Here is a tiny trained network, its code and every weight. The questions are about switching its units off for an input and a target symbol, where a switched-off unit gives its printed mean instead of its output.

import numpy as np


def w(rows, s, z=0):
    codes = np.array(rows[::2]) - 128.0
    scale = np.full(codes.shape[1], s)
    scale[-1] = z or s
    return codes * scale


def f(y):
    return np.maximum(y, 0)


def softmax(a):
    e = np.exp(a - a.max(-1, keepdims=True))
    return e / e.sum(-1, keepdims=True)


def log_softmax(a):
    a = a - a.max(-1, keepdims=True)
    return a - np.log(np.exp(a).sum(-1, keepdims=True))


def net(x, mask):
    ids = ['ΔΘΩζηλξτφ'.index(c) for c in x.split()]
    T = len(ids)
    res = E[ids] + P[:T]
    u = 0
    for l in range(3):
        r = res
        for j in range(3):
            rows = slice(2 * j, 2 * j + 2)
            q, k, v = (r @ M[l][rows].T for M in (Q, K, V))
            z = softmax(np.where(np.tri(T) > 0, q @ k.T / 2**0.5, -1e9)) @ v
            o = O[l][rows]
            res = res + np.where(mask[u + j], z, o[:, -1]) @ o[:, :-1]
        u += 3
        y = f(res @ A[l][:, :-1].T + A[l][:, -1])
        res = res + np.where(mask[u : u + 8], y, B[l][:, -1]) @ B[l][:, :-1]
        u += 8
    return log_softmax(res[-1] @ U[:, :-1].T + U[:, -1])


Q, K, V, O, A, B = {}, {}, {}, {}, {}, {}
E = w([
[247,141,94,61,139,122,167],'Δ',
[215,47,241,90,162,142,152],'Θ',
[238,60,105,158,131,104,59],'Ω',
[131,230,149,155,129,172,139],'ζ',
[113,173,41,195,154,140,149],'η',
[165,36,167,108,115,137,109],'λ',
[134,125,159,48,50,162,91],'ξ',
[151,49,51,188,151,175,162],'τ',
[40,200,164,138,179,115,96],'φ',
],0.015)
P = w([
[138,149,88,84,215,179,66],'0',
[135,136,100,99,188,169,87],'1',
[143,135,127,111,164,155,106],'2',
[145,130,138,121,148,147,125],'3',
[143,123,141,131,127,138,138],'4',
[145,118,153,142,108,129,149],'5',
[142,114,159,151,90,121,166],'6',
[139,107,163,157,70,111,182],'7',
[138,105,174,171,42,111,192],'8',
[128,107,180,185,30,98,225],'9',
[139,106,203,186,2,76,217],'10',
],0.01)
Q[0] = w([
[92,209,153,75,175,120,151],'L0H0',
[5,230,86,179,169,107,121],'L0H0',
[2,187,181,43,101,141,110],'L0H1',
[134,177,205,123,153,222,117],'L0H1',
[188,90,186,79,83,108,70],'L0H2',
[132,63,14,150,118,141,194],'L0H2',
],0.053)
K[0] = w([
[122,148,187,55,164,77,183],'L0H0',
[2,169,130,130,103,137,154],'L0H0',
[121,200,101,213,175,55,158],'L0H1',
[130,151,203,142,143,67,206],'L0H1',
[204,89,232,105,106,124,139],'L0H2',
[157,28,85,172,138,230,137],'L0H2',
],0.055)
V[0] = w([
[108,227,149,189,107,34,139],'L0H0',
[182,54,152,182,34,33,186],'L0H0',
[122,143,77,68,159,145,103],'L0H1',
[93,136,94,122,223,142,146],'L0H1',
[161,172,136,103,134,193,70],'L0H2',
[83,187,94,83,246,106,3],'L0H2',
],0.004)
O[0] = w([
[126,23,80,183,64,161,101,6],'L0H0',
[250,52,85,49,89,134,16,86],'L0H0',
[199,124,100,104,122,187,110,180],'L0H1',
[137,177,138,163,151,188,130,121],'L0H1',
[228,111,209,127,51,75,176,191],'L0H2',
[232,132,218,37,47,88,151,76],'L0H2',
],0.0024,0.0023)
A[0] = w([
[132,109,104,79,72,68,65,44],'L0N0',
[27,142,131,149,149,126,37,3],'L0N1',
[96,127,111,53,95,141,53,5],'L0N2',
[101,167,55,114,159,93,119,77],'L0N3',
[176,77,104,111,254,148,114,36],'L0N4',
[86,111,112,94,125,116,160,8],'L0N5',
[64,87,68,68,110,66,104,12],'L0N6',
[50,90,172,119,242,77,22,74],'L0N7',
],0.0092,0.0055)
B[0] = w([
[156,150,73,167,182,123,147,171],'L0N0',
[95,72,207,139,174,220,108,148],'L0N1',
[85,134,254,104,105,194,74,165],'L0N2',
[127,54,66,209,81,221,67,154],'L0N3',
[173,74,99,150,154,189,124,253],'L0N4',
[133,120,153,146,129,169,123,128],'L0N5',
[218,209,148,184,89,206,156,128],'L0N6',
[104,124,185,191,94,206,49,177],'L0N7',
],0.0082,0.0027)
Q[1] = w([
[72,253,130,198,178,119,100],'L1H0',
[120,78,168,125,139,153,114],'L1H0',
[169,130,201,45,56,151,123],'L1H1',
[178,63,111,109,148,99,148],'L1H1',
[96,187,135,134,85,180,131],'L1H2',
[84,89,207,131,197,119,93],'L1H2',
],0.058)
K[1] = w([
[3,155,149,175,98,171,99],'L1H0',
[154,81,159,108,109,139,122],'L1H0',
[147,129,169,19,79,131,120],'L1H1',
[196,61,106,129,144,104,141],'L1H1',
[92,229,141,128,119,139,128],'L1H2',
[95,67,216,169,161,138,125],'L1H2',
],0.06)
V[1] = w([
[120,103,143,119,128,122,146],'L1H0',
[146,122,144,143,121,118,150],'L1H0',
[122,119,144,150,40,9,206],'L1H1',
[154,166,191,101,196,206,118],'L1H1',
[136,107,171,162,99,79,176],'L1H2',
[194,139,147,74,255,175,97],'L1H2',
],0.009)
O[1] = w([
[107,139,159,123,138,122,152,118],'L1H0',
[113,87,131,115,137,144,172,130],'L1H0',
[53,66,68,19,131,241,61,5],'L1H1',
[171,71,22,216,150,76,187,215],'L1H1',
[158,140,139,215,208,91,83,99],'L1H2',
[10,21,115,105,4,159,127,231],'L1H2',
],0.0032,0.013)
A[1] = w([
[98,165,4,124,148,127,78,60],'L1N0',
[86,104,96,68,197,99,77,76],'L1N1',
[101,126,116,72,157,109,88,3],'L1N2',
[105,133,107,62,167,83,96,54],'L1N3',
[86,143,73,48,178,127,86,47],'L1N4',
[102,132,126,54,144,179,68,93],'L1N5',
[85,115,33,100,181,172,78,61],'L1N6',
[141,102,109,112,193,133,44,36],'L1N7',
],0.019,0.0046)
B[1] = w([
[102,97,146,25,10,250,119,251],'L1N0',
[181,120,100,82,163,117,139,128],'L1N1',
[116,122,99,130,76,54,73,128],'L1N2',
[156,63,66,123,101,199,101,128],'L1N3',
[61,181,40,198,124,120,76,128],'L1N4',
[141,131,234,86,181,156,153,201],'L1N5',
[52,54,16,157,177,163,57,235],'L1N6',
[178,73,51,197,87,135,23,190],'L1N7',
],0.012,0.0018)
Q[2] = w([
[77,168,105,127,186,98,71],'L2H0',
[3,73,140,144,126,115,187],'L2H0',
[176,136,100,101,71,191,185],'L2H1',
[150,124,85,189,98,131,53],'L2H1',
[106,181,84,42,155,181,68],'L2H2',
[85,69,165,127,104,136,74],'L2H2',
],0.062)
K[2] = w([
[138,8,110,155,83,134,142],'L2H0',
[139,80,122,3,85,231,151],'L2H0',
[84,176,229,36,67,211,108],'L2H1',
[94,130,59,128,93,157,231],'L2H1',
[28,219,67,161,104,140,58],'L2H2',
[127,49,173,184,138,92,100],'L2H2',
],0.047)
V[2] = w([
[95,48,157,111,103,137,132],'L2H0',
[194,254,94,151,198,221,120],'L2H0',
[154,129,141,134,145,149,126],'L2H1',
[133,53,126,128,113,97,135],'L2H1',
[91,118,88,102,134,179,128],'L2H2',
[85,56,171,142,123,75,174],'L2H2',
],0.0047)
O[2] = w([
[180,126,92,174,102,84,135,253],'L2H0',
[2,54,117,13,173,91,196,163],'L2H0',
[138,105,115,117,157,109,172,139],'L2H1',
[169,34,147,205,125,143,117,187],'L2H1',
[228,197,174,168,115,32,165,148],'L2H2',
[32,100,140,56,131,196,247,228],'L2H2',
],0.0018,0.003)
A[2] = w([
[227,135,180,103,239,172,141,89],'L2N0',
[165,175,207,38,172,154,71,108],'L2N1',
[216,183,66,88,220,126,119,121],'L2N2',
[165,161,129,103,180,88,113,1],'L2N3',
[115,149,98,170,237,172,89,127],'L2N4',
[96,160,185,105,203,147,68,126],'L2N5',
[196,253,99,117,254,176,113,93],'L2N6',
[109,115,115,139,120,48,154,53],'L2N7',
],0.016,0.0084)
B[2] = w([
[102,120,143,46,155,175,119,253],'L2N0',
[160,132,62,233,172,109,167,239],'L2N1',
[147,160,78,85,173,106,73,181],'L2N2',
[130,123,128,119,95,144,136,129],'L2N3',
[126,142,151,107,166,121,84,228],'L2N4',
[142,186,148,128,168,154,64,192],'L2N5',
[3,60,100,140,147,83,106,170],'L2N6',
[122,142,131,90,119,163,99,196],'L2N7',
],0.022,0.0045)
U = w([
[124,148,63,104,104,110,151,88],'Δ',
[86,43,206,138,141,197,193,62],'Θ',
[160,58,90,217,69,104,66,59],'Ω',
[2,107,106,180,108,81,181,123],'ζ',
[52,147,73,192,30,227,132,73],'η',
[118,91,160,202,54,94,197,245],'λ',
[121,132,107,214,106,145,204,118],'ξ',
[61,31,94,178,169,201,70,183],'τ',
[86,145,187,201,96,139,97,89],'φ',
],0.0039,0.011)

Each question gives the input, a string of symbols that net reads in full, and the target symbol t.
The units are the heads (2 rows each of Q, K, V and O) and the neurons (one row each of A and B). Each row of codes is followed by its name. A weight is (code - 128) times the scale printed after its matrix; where a second scale follows, it is the last column's (O, A, B and U).
mask holds one flag per unit, layer by layer, with each layer's heads first. A switched-off unit (its flag False) gives its mean, the last column of its rows in O or B, instead of its output. The means were averaged over made-up inputs and are rounded, as every weight is.
A unit's drop is (log p(t) with every unit on - log p(t) with that unit switched off) / (log p(t) with every unit on - log p(t) with every unit switched off).
The circuit of an input: a set's keep is (log p(t) with only the set's units on - log p(t) with every unit switched off) / (log p(t) with every unit on - log p(t) with every unit switched off). Starting from the 12 units with the biggest drops (on a tie, the unit counted first), units are removed one at a time, each time the one whose removal leaves the highest keep (on an exact tie, the one counted first), for as long as the keep stays at least 0.8.
circuit, biggest first: the units of the circuit, biggest drop first
unit that matters most: the unit with the biggest drop
top k neurons: the k neurons with the biggest drops, biggest first
top k neurons in layer l: the k neurons of layer l with the biggest drops, biggest first
which heads matter: for each layer, one digit per head in row order, 1 if its drop is at least 0.15 and else 0, layers parted by /
drop of u: that unit's drop, to one decimal
input Θ Ω λ η ξ, target ξ: circuit, biggest first	[L2N1, L1H1, L1N5]
input Θ τ φ η ζ ζ Δ, target Δ: top 2 neurons	[L2N2, L1N0]
input ζ Θ η φ ξ φ ζ τ φ Δ, target τ: circuit, biggest first	[L1H2, L0N7, L1H1, L2N0]
input Ω ξ φ ζ η ζ Θ, target Θ: circuit, biggest first	[L2N0, L2N1]
input ζ ξ ζ ξ, target λ: unit that matters most	L2N0
input ξ η η, target λ: which heads matter	001 / 010 / 001
input Δ η ξ, target ξ: circuit, biggest first	[L2N1, L0N2, L1N5]
input Θ ζ η ξ ξ τ η φ ξ Δ, target τ: which heads matter	010 / 011 / 001
input ζ φ τ η, target η: circuit, biggest first	[L1N0, L0N3]
input Ω ξ Θ λ Ω, target λ: which heads matter	000 / 001 / 000
input Θ η Ω φ, target φ: top 2 neurons	[L2N5, L0N7]
input ζ Ω τ Ω, target λ: which heads matter	000 / 011 / 000
input η η ξ ξ ξ φ φ ζ, target ζ: which heads matter	000 / 001 / 000
input Ω ξ ξ, target λ: which heads matter	000 / 010 / 000
input η ζ φ ξ λ φ, target λ: unit that matters most	L1H1
input η Δ η ξ λ Ω, target Ω: top 2 neurons in layer 1	[L1N7, L1N6]
input ζ τ φ ζ, target λ: which heads matter	000 / 000 / 000
input ζ η ζ, target λ: which heads matter	001 / 001 / 000
input ξ Δ τ φ Θ τ, target λ: top 2 neurons	[L0N4, L2N0]
input λ λ τ ξ η Ω, target Ω: which heads matter	100 / 000 / 000
input Ω ζ ζ η λ ζ ξ η Θ φ, target φ: unit that matters most	L1H2
input η Δ Δ η, target λ: drop of L0H2	0.1
input η φ Δ, target Δ: drop of L2N2	0.8
input λ τ τ ζ, target ζ: drop of L1H2	0.5
input ζ τ λ τ, target λ: drop of L1N7	0.0
input λ ζ ζ λ, target λ: top 2 neurons in layer 0	[L0N4, L0N7]
input λ Δ ξ τ Θ, target Θ: top neuron in layer 2	[L2N0]
